Each row has a class, written after it.
[ 41  28  12 -19  23   0   1  23   3  40   8  -6   0  10  40  43 -22  16
 -21 -18  -1 -13   8  27  21  24  -3   3  17 -25   1  11 -12 -15   5  20
  -2  -7  20 -33 -24 -14] | Viko
[-12  -8   5  16   6   0  19 -37 -45  12  -5  35   3  17 -15  13  -5  -6
  -8   9  -2 -22   5  -1  -8 -64  -7  24   2  28  -4  17  -8 -13 -83  36
  19  -6  16  14  13  13] | Lel
[ 50  26  19   7  19  19   8 -14   7   2  21 -16  15   5  53  25 -40   3
  -2 -15  28 -23  -4  -1   4  14  19   1  15 -43  12   4 -24   1  11  22
   0  -7  22 -34  -1   6] | muzig
[  2  81 -20 -17  11 -40 -44  12 -33 -17 -33  35 -36  16  -7  44  -5  37
 -38  51  -5 -23 -28 -36 -19 -48  26 -13 -17  87  15  24  -5  24  12  57
  61 -20  46  43  82 -39] | fatup
[-22 -31  -6 -37   2  23  -1  13  25  64  -6 -17   6 -41 -20 -32  -3 -54
  36 -35 -15  19 -18  34  -2  48  -6 -21  42  -4 -44  16  -4  -5 -26  25
 -26  11 -16  14  -3  -9] | Gomil
[ 34  41  22  11  20  -5 -26   7 -12  21   3  -6   8  25  39  23  -5  21
 -13   0  19  -1 -17  -7   7 -13  11   4  16 -38  10 -11  -8  -4 -23   9
 -30   9 -12 -36  -3   6] | Lel
[ -3  25  14   8  20 -13  17 -55 -53 -25  13  25 -15  15   5   4 -10  21
 -13 -23   7 -32   2 -24 -39 -56   3  42  -2   2  10  -1 -21  -3 -33  24
 -19 -22  -7 -11 -28  22] | fofi
[ 34  44  21  15  11  -2  -6  -3  17 -10  30   1  18   1  50  32 -40  34
 -30 -19  23  -9  13 -14  14   9  10 -19  46 -35  -8  -4 -29  12  26  32
 -19  -2   8 -40  -8  11] | Gomil
[ 32  56 -43   9  -9 -32 -53  93 -18 -13 -47  43   3   8  22  50   0  35
  14  16  31   1 -30 -59  -1  -5  54 -21 -37 -19   4  20  41 -41   2  64
   6  -6 -24 -17  27 -68] | guvis
[ -6   1  16  11  23 -62  14 -31  -9   0 -46  22 -26  24   4   1 -51 -44
 -85  12  40 -67 -33 -19 -70 -12  11 -29  93  76 -47  69 -11  41  -1  82
  20 -40  28  13  23 -17] | Lel
[ 50  14  20  14  43   2   4  10  19  -3  20  -4   9  22  64  47 -16   4
 -42  -4  13  -8  33  -2  27  -3  -6 -21  44   0 -21  24 -33 -15   5  57
   8  -5   5 -40  11 -14] | muzig
[ 51  50  56  21  25   6  -5  -7  16   2  19 -28  -7   1  68  24 -43  -7
 -20 -11  28 -11   3 -12  14 -14   8   3  29 -36   8 -43 -26 -30  11  23
 -26  -4 -19 -60   1 -15] | suz
[-14 -13   2  -9   0  17  -7  32  18  62  -5 -18   6 -37 -25 -42  27 -34
   9 -18  -4  20   3   3  11  30   1   1  15  23 -51   4  10 -20 -23  37
  -6  12 -30 -15  18  -3] | fofi
[ 32  27   5  14  -4 -26 -40  41  36 -13 -33 -35 -14   9  44  22 -77 -66
  -7  11  21 -51 -30 -23 -30 -45 -19 -30  78  18 -23 -21 -12   2  13  27
  10  -1  28 -31  10 -87] | suz
[ 29  14  49  -1  42 -16   2  -1  13   8  20 -11 -16  19  24  39 -47 -17
 -43  19  19 -34  12  23  -5  -8 -30  -4  55 -17 -19  14 -26 -37 -14   9
 -23 -15  -8 -32  -2 -22] | fofi
[ 43  69 -67  48 -41  -5 -28  45 -14   9 -24   4 -25   4  23   6 -19  47
   0  20  38  -4   3 -62 -32 -64  24 -34 -26  12  -3 -14 -24 -11  72   6
  36   3  32  -3  38 -38] | muzig
[ 33  29  24  13  13   9 -16   7 -16   5   7  -4   3   4  43  29 -16  22
 -23  -9  16   2   0   5  30 -11   1  -1   8 -36  16  -9 -14  -8  10  11
 -11  -2 -24 -20 -19   2] | Lel
[  7  -7  -2   6 -13  26  18  28   1  76  -6 -37 -11 -34 -24 -22  22   2
  21 -22  -8  40  13  10  14  24  -8 -14   4 -19 -36 -17  -1 -19  19  19
   5   4 -39 -15  31   1] | suz
[ 39  41  20  -7  33   5  -1  19  -1   3   1   4 -10   9  49  63 -42   7
 -15  -9   7 -15  18  -5  15  14  13   1  23 -26  15  -7  -6 -19  14  18
  -2 -11  -2 -42 -27 -23] | Viko
[ -4  51  24  -7   3 -20  21 -57 -23   4   9  14 -32   3 -36  -5   6  19
 -16 -31  10 -30  -6 -21 -56 -39 -22  39  11  20 -17  27 -17  -9 -21  48
   5  -4  42 -14   4  33] | Viko
[ 44  33  12  23  26   7   4 -11   3  -8  10  -4 -15  16  38  18 -37  27
 -39   0  16  -6  11  -1  -1 -15  -5   3  22 -22  -7   8 -24  -8   8  20
 -12 -10  -6 -26  -7   1] | muzig
[ -9  14  10   9   0  -1  10 -60 -47   1  -6   1 -17   8 -36 -16  -9   7
 -20  -7  12 -27 -24 -12 -54 -56 -27  36   4  22 -16  37 -20 -23 -40  30
  -4 -10   8   1  29  19] | suz
[ -6  17  21   2  28   3  18 -30 -49  16   9  11  12   2  -4  -3  24  13
  -3 -34  -2   2 -10   7  32 -29  -2  17   4  13   9  -3 -23 -14 -46  21
   7 -10  13   5   5  17] | fatup
[-22 -38  53  -7  -8  25  32  -1  24  42  -4 -44  -5 -34 -15 -55   5 -73
  32 -40 -10  24  -1  10   6  33 -20 -11  33 -26 -25 -27   9 -55 -13   4
 -38   6 -33 -33 -22  -4] | Viko
[ 22  31 -29  93 -21 -20  -7  67  -2 -18 -37   6 -30   8  34  32 -47 -32
 -36  11  41 -13  35 -81   8 -55  23 -48  32  14 -32 -15  12 -12  20  62
  35 -24 -32 -16   5 -70] | somil
[ 35  18  43   2  31  -4  -5   0  -8  17   2  -5  20  12  34  40 -29  -3
 -27 -12  23 -22  -5  20  33  -2  -1 -14  44 -34  13  10 -26 -10  -9  29
  -6  -6   5 -25   1 -18] | suz
[  2   7  24  23  11  29  17   2   9   9   2 -37 -15 -40   7 -28   6 -20
   9 -31   9  30  13 -18   1  20   2 -12   4 -20 -40 -30  -1 -15  34  43
  -2   6 -52 -37  -8  11] | guvis
[ -2 -17 -19  37  16 -21 -85  56 -10 -33 -34  10 -11   8  13  39 -81 -24
 -79  33  20   6  -2 -18  18 -38  -5 -28  -1 -18   6  45   3 -34 -24  57
   3 -11 -47  83   7 -42] | guvis
[  9  21  35  40   8   2  25 -25 -34 -34 -14  19 -32  16 -35 -24  19  27
 -43  27  59 -63   4  10  -5 -68  -1 -14  62  43 -17  56 -32  -3  -6  -7
  12 -35  -6 -17  38  21] | Lel
[-18   0  -2  28  10  -8  41 -68   0 -15   7  22 -47  28 -34  10 -48 -15
 -38  16   7 -25  24 -24 -64 -69 -41  19  18  27 -16  33 -26 -44 -27  21
   4 -13  -4   1 -22  12] | muzig
[ -9 -25   9 -40   8   9  -6  31  -1  68  -9 -26   6 -45 -23 -27  25 -39
  20 -27 -26  15  -8  36   7  45 -18   5  12 -14 -32  10   8 -21 -10  17
 -12   7 -13  14   5 -16] | fofi
[ -4 -16  18 -14  -8  13 -15  47   3  72 -18 -39  -2 -41 -32 -56  38 -30
  42 -15 -15  21 -28  34  31  28 -16  10   7 -20 -50  -5  32 -19 -44   4
 -30  12 -25  -4  16 -18] | Viko
[  5  42  -1   3  -2 -10 -37  47 -11  14  10  48  20  13   7 -21  34  55
  12 -63  44  -9 -43 -39  16 -37  49 -30 -20 -20  36 -32 -23  -7  -2  36
  23  18  -1 -49  -4 -11] | suz
[ 52  27  33  25  41   2   9 -11  -5 -12   8 -19  12  22  51  42 -27  31
 -27  -6  52 -17 -10 -14  -2   3   4  -8  30 -34   9 -34 -21 -13  32   3
 -18  -9  -6 -72 -19   3] | fatup
[ 28  42  19  -7  44 -10 -43  63  -5  21 -36  36 -25  26   7  18  55 -36
 -29   4  54 -23  20   2   1 -17  22 -34  49   2  15  21   1 -33 -35  42
  22   2 -16  -1  14 -31] | Lel
[ -1  24  12  34  24 -10   9 -35 -37 -17 -15  11 -21  19 -16  10 -26  12
 -56  -3  15 -12  -6  -6   0 -72 -20  21 -13  22   3  11 -19 -41 -32  21
   9 -12 -18   9  15  -9] | suz
[ 71  33   8  -9  27   5   4  15  10   3   4 -11 -15  -2  34  66 -26  17
 -20  -5  26 -24  34  18  11  16   1  -1  51 -18   2  18 -32 -11  40  33
   5  -4  18 -18   0 -17] | somil
[-18   5  -7 -30  10  18 -23  52  33  96  -3 -23  -3 -33  -1 -28  37 -53
  26 -24 -17  20 -29  27  23  47  -8  -9   3   1 -25   0   3 -26  -8  21
 -14   5 -25 -13 -33 -19] | fatup
[ 16  71  28  38   9   0   2   4 -11 -36 -12  10  22   0  86  16  -7 -38
  13 -10  45 -33   6 -59   4 -20  31 -48  34 -12  15 -27 -31  -1  41  32
  34 -22   9 -61  15 -20] | fatup
[ -1  -9  36 -30   2  32  -2  21  -5  74  -1 -39   8 -43 -34 -60  37 -20
  37 -34  -4   6 -18  43   9  27 -19   3  26  -6 -44   0  -2 -42 -35   9
 -25  15 -13 -26  17  -8] | fofi
[  0  20 -17   4  17 -17  14 -37 -27  -1   8  28 -37   3 -34  17 -26  25
 -45  -5  -8 -28   5 -21 -36 -65  -9  45  -6  29  -5  38 -20 -34 -24  47
  12  -5  11   1 -16   3] | guvis
[  2  48  44  21  -8 -25 -48   3   6 -86 -22   9  -7   2 -10 -34   9  15
  14 -44  43 -29 -59 -42  20 -76  24  -5  38  16  23 -16  -1   9 -32 -11
 -23   4 -27 -30  28 -33] | suz
[-18  -2  10 -13 -10  20   7   5  13  47 -27 -36  -4 -46 -20 -26  -8 -69
  17   3 -28   4   8  20  -5  29 -21  -5  43   3 -47   0  18 -23 -19  30
 -17   2 -13  10   3 -25] | Gomil
[ -3  55  26  13  12 -12   1 -41 -16 -19 -12  19 -41  26  16  25 -12 -67
  -6   9  52 -48 -28 -29 -49 -49  23 -23  35  17  27 -14 -13  33 -24   4
  -9 -35  35  -4  -5 -31] | fatup
[ 29  28  30  -7  32  11 -21  12  -5 -12   9  -3  -5  16  31  25 -45   4
 -30  18   5  -5  -2  21  18   0  -1  11  18  -3  -4  28  -9 -16 -28  25
 -20 -14  -8  -4   9 -10] | fofi
[  9  34  13  18  -1   9  44 -60 -42   1   3  11 -20   6  -8  -3 -10  16
  -8  -8  11  -1   6 -28 -35 -39 -12  31  -1  22 -14   2 -21 -27  -6  47
  13 -15  -8 -30  26  23] | suz
[  0 -21  24  -9  -8  26  13  11  21  61  -9 -44  -9 -37 -25 -40   5 -40
  11 -30   3  13 -22  35  -1  34 -32 -14  44 -15 -50  -9   1 -57  -8  12
 -53  -1 -35 -22 -17 -20] | Gomil
[ -4 -32  42  17   7  19  47   8  32  52   2 -53  -5 -48 -26 -53  10 -39
  18 -45  22  19   5  14   7  28 -21 -29  60 -25 -45 -26 -19 -41  32  14
 -23  -2 -23 -35  -7  14] | fatup
[ 29  31  27   1  17   9 -15   1 -12   6  17 -13   0  10  36  37 -48   1
 -33  -7  19 -10  -4   9  29  11  -9   2   7 -37  10   7 -15 -11  -2   9
   2 -12  -7 -17   1  -2] | Viko
[ -3 -44   3 -21 -14  31  24  20   1  48 -11 -42  14 -50 -22 -33   2 -42
  46 -18 -23  24  -5  27   1  36 -12 -13  38 -18 -56   9   7 -20 -17  29
 -21   9   1 -13  23 -20] | guvis
[ 59  57 -13   7 -25  13  -6 -26 -17 -48 -21  -7 -42   0   6  39 -18  20
   3  -1  72 -57   3 -52 -35 -69  27 -29  50  67   4  -8 -40  11  50  30
  25  -3  14 -55  47 -53] | somil
[  0  29 -34  29 -10  -2 -13  -5 -37   6  -8  18 -16  -2 -26  11  -4  26
 -17  -8  25 -26   9 -29 -30 -37   1  26 -24 -15   5  12  -5 -23 -16  11
  18   0  -8  14  -6   7] | somil
[  25   18  -21   54    5  -35  -40   -7   13  -89  -28   50  -35   15
   27   -8  -74    9  -32   15   39  -40  -35  -37  -23 -114    9   10
    9   33   -6    4  -26   16  -41   32   -4   -1  -15   -1   22  -43] | somil
[-16 -29   3  -6  -8  11 -23  34  17  62   6 -47  22 -44 -28 -25  23 -17
  11 -45 -13  20 -24  -1  16  29  -9  -9   8 -24 -36 -13   1 -24 -12  27
 -13  23 -22 -18   9  -5] | guvis
[ -6 -18  10   6 -27  22  10  22  14  66 -15 -56   5 -44 -23 -48   0 -31
  20 -22 -13  38 -18  11   7  25 -22   3   4 -20 -41 -43  18 -33   5  12
 -32  15 -27 -17  -3 -16] | suz
[ -1  18 -18  -9 -23  38  29 -52 -44 -15  16  22 -13  13 -37  -3  -5  13
   9  15  13 -31  -1  -8 -42 -38 -10  38 -13  30   1  47 -10 -35 -40   8
  11 -17  32  -2  13  16] | muzig
[  2   4   9  -1  26 -13  40 -57 -41 -33  -6  27 -27   1 -19   7   6  -2
 -13 -18 -12 -21   0  -5  -6 -45  -1  41  17  38  -6  51 -19 -10 -39  46
   8 -30  -9   7  15  11] | guvis
[  0  20  19  -3  32  13  -4 -30 -69 -14  -4  20 -16  16 -25   3  10  30
 -28 -26 -14 -20 -25  10  -3 -57 -10  31  -6  13  12  61 -12 -45 -71  45
  -4 -18  -3  20  13   4] | Gomil
[-20 -27   2  -6  -2  44  19  39  35  72 -17 -48   2 -40 -57 -47  -7 -51
   8 -28  -7   6 -10  41   4  40 -22 -21  55 -13 -55  25   0 -36 -24  20
 -16   5   0  -8   0 -12] | muzig
[ -39   48   -6   58   10   12  -55   12   -5   -4   -1   16  -13   43
   -4  -34  -11  -27  -41    1   11   -4  -56  -46   -5  -74   20    5
  -50   31    8    3   10   -6 -100  -38    5    6  -26  -26   23  -21] | fofi
[  7 -18  26   0  -2  10   0  17   8  80  -4 -47 -10 -41   1 -26 -10 -44
  14 -25 -14  26 -10  17  35  10 -11  -5  31 -13 -32 -23  -8 -25  -3  26
 -29   2 -41  -3   5 -27] | suz
[-15 -26   5 -11   8  14  -1  25 -14  49  -7 -39  10 -44 -32 -37  24 -12
  16  -9 -16  27  -4  21  26  35   2  -6   4 -12 -52  13  16 -10 -19  32
  -8  11 -32  13  27  -1] | guvis
[ 37  25   8   7  15  14   0   4   2   2  38   3   6   8  51  28 -17   4
 -11  -9  19  11   8 -20  19  14  19  -3  -4 -35  -1 -16  -5  13   5  34
   1  -4   0 -27  -4  -3] | muzig
[ -9 -33   5 -18   8  21   8  29  11  72 -10 -47  -7 -35 -41 -23  -2 -41
  30 -11 -12   1 -15  40   5  29 -28  -6  47  10 -64  21  -3  -8 -10   5
 -16   0 -21  -7   4 -17] | fofi
[ 39  36  26  18  12  -5  -2   2  -2  16  13  -6  -3   1  43  41 -37  31
 -41 -14  19 -15  10  -6   1   0   3   2  29 -34   3  -7 -15 -12  22  18
  -7  -9  -1 -34 -15   7] | Lel
[-24  25 -57  18 -19 -72 -81  66  59 -15 -18  68  10   3  27  -2 -51 -33
 -21  12  22 -16 -48 -73 -34 -33  21 -23  21  10 -27  18 -11  10 -21  68
 -18  19   3   6  10 -50] | somil
[ -4 -11   1   2  15  18   0  52   4  72  -3 -31  -3 -33 -31 -48  65 -12
  17 -39   3  31 -14  13   9  17 -14 -11  20 -20 -41  -2  -8 -26   1  26
 -16   5 -15 -15  10  11] | fatup
[ 37  41  38  21  28  18  -9 -11 -20  -4  16 -15  -2  10  44  32 -26  -1
 -37   1  16   4   4   9  32   4  -1   2   2 -22 -10  23  -3  -8 -21  35
   3  -9  -6 -15   6  -3] | guvis
[ 40  30  29  13  27  -2 -11  -6   5  -9  11  -3  -2  14  35  18 -10   4
 -23  -3  26  -3  -4  -3  14  -2   0  -2  26 -20  -8  11 -11  -1  -9  26
 -17  -4  -4 -18   8  -6] | muzig
[ -1  27 -58   2 -36 -38 -51  18 -15  -1 -11  25 -17   4  -7   3 -24  29
 -28   8   8   5 -44 -59 -42 -61  12 -27 -28  -2   5   2 -17   7  26  54
 -14   6  -3  15  27 -38] | Gomil
[ -7 -16  -6 -20   7  26   5  21  -8  61  -8 -25  -6 -38 -37 -25  12 -14
  21  -4   0  19   2  17  -1  22 -17   1 -14 -16 -49  18   1 -38  -9  40
   3  14 -30  -9  36   3] | Viko
[  8  -9  -2 -16 -11  27   4  43  -5  66   0 -33  13 -43 -23 -39  40 -14
  19 -24  -1  28 -12  26  29  28 -15  -7  20 -25 -31 -15   6 -27  -5   1
 -21   8   0 -21  15 -19] | fatup
[ -3   8  23  -1   4  12 -24  39  16  57 -12 -23 -11 -33 -34 -55  36  -2
   9 -38 -14  10 -36  25   9   0 -13  -3  25 -26 -27  -1   6 -37 -27   7
 -49  15 -21 -16 -17 -15] | Gomil
[  23   36   12   59   -4    3  -21  -21  -56  -93  -20    7  -33   33
  -27  -55  -23   77  -36   11   48    0  -10  -57  -21 -103   17   15
   -5    4   19   21    2  -25  -22  -15    0    1  -46  -11   64   14] | suz
[ 43  15  15   1  36   4  10  22  -9  29  10  -7  10  12  34  50 -37  -7
 -24   4  27 -27  13  28  41   4  -2 -10  48 -44   9   1 -14 -24 -16   0
  -8 -17   2 -38 -24 -34] | fatup
[  7  39   4  49 -12 -17 -25  22  17 -28   0  37  -2  49  58   2 -78 -33
 -52  20  43 -26 -32 -38   8 -21  23 -30  33  -6  11  11   2 -18 -24  23
 -26 -34 -28 -28 -47 -34] | Gomil
[ 54  34  52  34  32  28 -20  -6  -9 -13   1 -30  -2  11  59  29 -42 -11
  -4   1  24 -13  -4   1  25  -8   8   0  26 -50  18  -5 -15 -10 -12   7
 -14   3 -19 -31  -2 -11] | somil
[ -1  42  -5 -13   7  -5  13 -42 -51  -4   7  52 -16  29 -22   9  53  51
  -4 -26   6 -23 -11  -9 -34 -52   1  37  -5  50   3  39 -15   3 -51  25
  20  -8  32  -7  13  35] | Lel
[-24 -11  -1 -18   2  11  -6  29  18  67  -6 -39 -12 -27 -38 -36  14 -43
   6 -30 -24  15 -21  28   5  28 -24  -8  41   0 -49   2  10 -27 -32   3
 -39   5 -25   4 -14 -23] | Gomil
[ 42  43  22  15  20   2  -6  -8 -15  12   8 -15  -5  21  18  48 -34  31
 -37   5  31 -14  -9  21  22 -20 -17 -10  26 -18   0  10 -33  -3  10  -5
  -7 -10   4 -23  20 -12] | suz
[-12  32 -31  18 -22  13 -14  10 -47 -42 -29  73   0  34  13  20 -18  53
 -37  22  32  -3  30 -38   3 -41  36 -58 -15  32  22  46  -3   0   0  12
  39  -7  -7 -14  18 -22] | Viko
